Below are the code and all the weights of a small trained network. Each question names an input and a class and asks about switching units off, where a switched-off unit gives its printed mean instead of its output.

import numpy as np


def w(rows, s, z=0):
    codes = np.array(rows[::2]) - 128.0
    scale = np.full(codes.shape[1], s)
    scale[-1] = z or s
    return codes * scale


def f(y):
    return y / 2 * (1 + np.tanh(0.7978845608 * (y + 0.044715 * y**3)))


def log_softmax(a):
    a = a - a.max(-1, keepdims=True)
    return a - np.log(np.exp(a).sum(-1, keepdims=True))


def net(x, mask):
    res = np.array(x, float).reshape(1, 5) / 4 @ E
    y = f(res @ A[0][:, :-1].T + A[0][:, -1])
    res = res + np.where(mask, y, B[0][:, -1]) @ B[0][:, :-1]
    return log_softmax(res[-1] @ U[:, :-1].T + U[:, -1])


A, B = {}, {}
E = w([
[49,62,95,154,13,154,118,160,153],'x0',
[137,214,169,41,97,184,133,139,184],'x1',
[94,168,223,195,144,132,56,212,124],'x2',
[233,99,193,154,82,184,71,70,98],'x3',
[121,152,209,177,140,101,255,98,180],'x4',
],0.009)
A[0] = w([
[107,234,187,169,91,122,115,175,62,83],'N0',
[196,154,73,85,120,143,50,170,35,118],'N1',
[99,161,177,180,64,134,84,206,164,61],'N2',
[239,83,176,196,72,185,147,102,117,85],'N3',
[184,80,19,73,134,222,42,250,57,231],'N4',
[213,101,125,151,87,165,76,138,128,149],'N5',
[171,202,121,14,83,188,123,197,245,156],'N6',
[132,135,111,160,135,105,181,166,181,139],'N7',
[98,130,105,95,166,95,186,217,149,33],'N8',
[213,161,177,80,223,41,122,118,144,36],'N9',
[78,162,95,123,147,71,177,176,141,142],'N10',
[140,176,182,60,153,145,130,137,192,159],'N11',
[95,160,190,165,160,139,90,185,75,69],'N12',
[207,103,57,20,105,189,208,128,159,111],'N13',
[157,112,73,99,97,96,165,18,164,49],'N14',
[70,162,48,88,201,113,68,158,136,144],'N15',
[45,197,60,119,156,90,184,170,166,8],'N16',
[153,123,162,181,155,141,102,205,168,30],'N17',
[160,125,37,61,130,106,125,53,116,77],'N18',
[177,216,120,101,206,23,74,109,65,81],'N19',
[131,123,192,150,142,106,213,116,159,94],'N20',
[66,60,122,173,51,178,150,170,218,230],'N21',
[146,33,99,237,185,94,126,112,10,114],'N22',
[77,206,191,113,124,121,68,167,58,100],'N23',
[107,128,199,153,165,154,79,217,86,79],'N24',
[190,140,157,188,124,135,90,56,175,141],'N25',
[154,186,141,99,255,81,95,77,127,80],'N26',
[159,198,144,245,106,123,230,100,150,131],'N27',
[99,117,23,228,182,19,152,144,72,94],'N28',
],0.0066,0.0017)
B[0] = w([
[137,127,41,174,124,71,121,175,103,180],'N0',
[171,115,138,142,160,166,202,150,229,201],'N1',
[125,121,115,135,83,66,142,148,121,189],'N2',
[210,221,152,46,205,133,14,175,140,213],'N3',
[117,95,177,156,114,174,193,127,201,255],'N4',
[174,145,196,56,180,148,96,108,154,183],'N5',
[64,187,135,224,74,143,98,28,118,247],'N6',
[142,112,139,57,167,151,149,160,160,158],'N7',
[178,173,108,89,173,141,72,180,144,174],'N8',
[81,87,104,48,97,70,99,79,130,204],'N9',
[169,156,139,62,183,181,28,131,146,188],'N10',
[84,128,147,179,135,137,136,87,129,195],'N11',
[170,124,54,166,97,82,179,199,109,176],'N12',
[158,154,80,179,61,82,137,163,106,214],'N13',
[181,132,41,148,99,57,172,202,82,187],'N14',
[197,94,168,71,233,215,115,165,203,201],'N15',
[158,176,118,55,118,114,82,140,136,203],'N16',
[183,172,77,144,92,90,165,190,75,156],'N17',
[178,140,54,146,110,103,221,157,116,195],'N18',
[52,3,145,99,60,97,124,90,148,208],'N19',
[159,100,158,149,124,162,177,115,164,187],'N20',
[93,87,153,58,93,86,63,109,189,226],'N21',
[68,234,131,193,130,149,82,68,153,235],'N22',
[163,160,77,189,101,116,195,145,120,182],'N23',
[193,81,78,151,96,91,155,182,136,185],'N24',
[187,102,137,110,141,105,46,139,181,179],'N25',
[65,62,154,164,77,55,56,90,160,208],'N26',
[169,52,160,118,149,177,216,145,199,208],'N27',
[133,201,136,148,151,139,105,64,159,238],'N28',
],0.0057,0.0081)
U = w([
[200,155,20,162,114,29,170,170,89,8],'0',
[200,197,141,31,212,131,61,142,141,48],'1',
[67,25,137,86,91,49,81,78,145,196],'2',
[156,79,149,127,187,166,191,135,178,239],'3',
[89,253,103,188,138,113,96,37,121,179],'4',
[73,107,166,98,181,162,147,133,8,168],'5',
],0.0076,0.0016)

Each question gives the input, the list of numbers given to net, and the class t.
The units are the neurons (one row each of A and B). Each row of codes is followed by its name. A weight is (code - 128) times the scale printed after its matrix; where a second scale follows, it is the last column's (A, B and U).
mask holds one flag per neuron, in row order. A switched-off neuron (its flag False) gives its mean, the last column of its row in B, instead of its output. The means were averaged over made-up inputs and are rounded, as every weight is.
A unit's drop is (log p(t) with every unit on - log p(t) with that unit switched off) / (log p(t) with every unit on - log p(t) with every unit switched off).
The circuit of an input: a set's keep is (log p(t) with only the set's units on - log p(t) with every unit switched off) / (log p(t) with every unit on - log p(t) with every unit switched off). Starting from the 12 units with the biggest drops (on a tie, the unit counted first), units are removed one at a time, each time the one whose removal leaves the highest keep (on an exact tie, the one counted first), for as long as the keep stays at least 0.8.
circuit, biggest first: the units of the circuit, biggest drop first
most important unit: the unit with the biggest drop
top k neurons: the k neurons with the biggest drops, biggest first
input [-8,-7,4,4,-4], class 2: most important unit : N19
input [-7,-5,4,5,-8], class 3: circuit, biggest first : (N1; N4)
input [2,-8,7,-5,-4], class 4: top 2 neurons : (N22; N28)
input [-7,-1,4,5,2], class 2: circuit, biggest first : (N19; N26)
input [3,-5,-4,3,-1], class 4: circuit, biggest first : (N22; N19)
input [0,-7,3,-7,-3], class 1: circuit, biggest first : (N15; N10)
input [4,-8,7,-1,-5], class 4: top 2 neurons : (N22; N28)
input [2,-6,2,-6,-6], class 1: circuit, biggest first : (N15; N28)
input [0,-5,1,1,-6], class 3: top 3 neurons : (N4; N1; N6)
input [-4,-7,7,0,7], class 0: circuit, biggest first : (N12; N17)
input [-2,-1,6,5,-8], class 3: top 2 neurons : (N4; N1)
input [4,-5,5,5,-4], class 0: circuit, biggest first : (N24; N12)
input [4,2,-1,-5,-8], class 3: circuit, biggest first : (N4; N15)
input [2,-3,4,-1,-8], class 3: circuit, biggest first : (N4; N1)
input [5,5,-6,-6,-2], class 0: circuit, biggest first : (N13)
input [0,5,0,-5,5], class 1: top 2 neurons : (N16; N10)
input [-8,4,-1,-7,8], class 2: circuit, biggest first : (N26; N9)
input [-4,0,-6,8,6], class 1: top 2 neurons : (N3; N25)
input [-4,-7,-1,-5,2], class 4: top 3 neurons : (N22; N28; N3)
input [-1,-6,-2,3,3], class 4: top 2 neurons : (N22; N15)
input [3,-8,3,1,5], class 4: circuit, biggest first : (N22)
input [7,-8,-3,6,6], class 4: top 3 neurons : (N22; N3; N19)
input [-7,-5,6,6,-4], class 2: top 3 neurons : (N19; N26; N9)
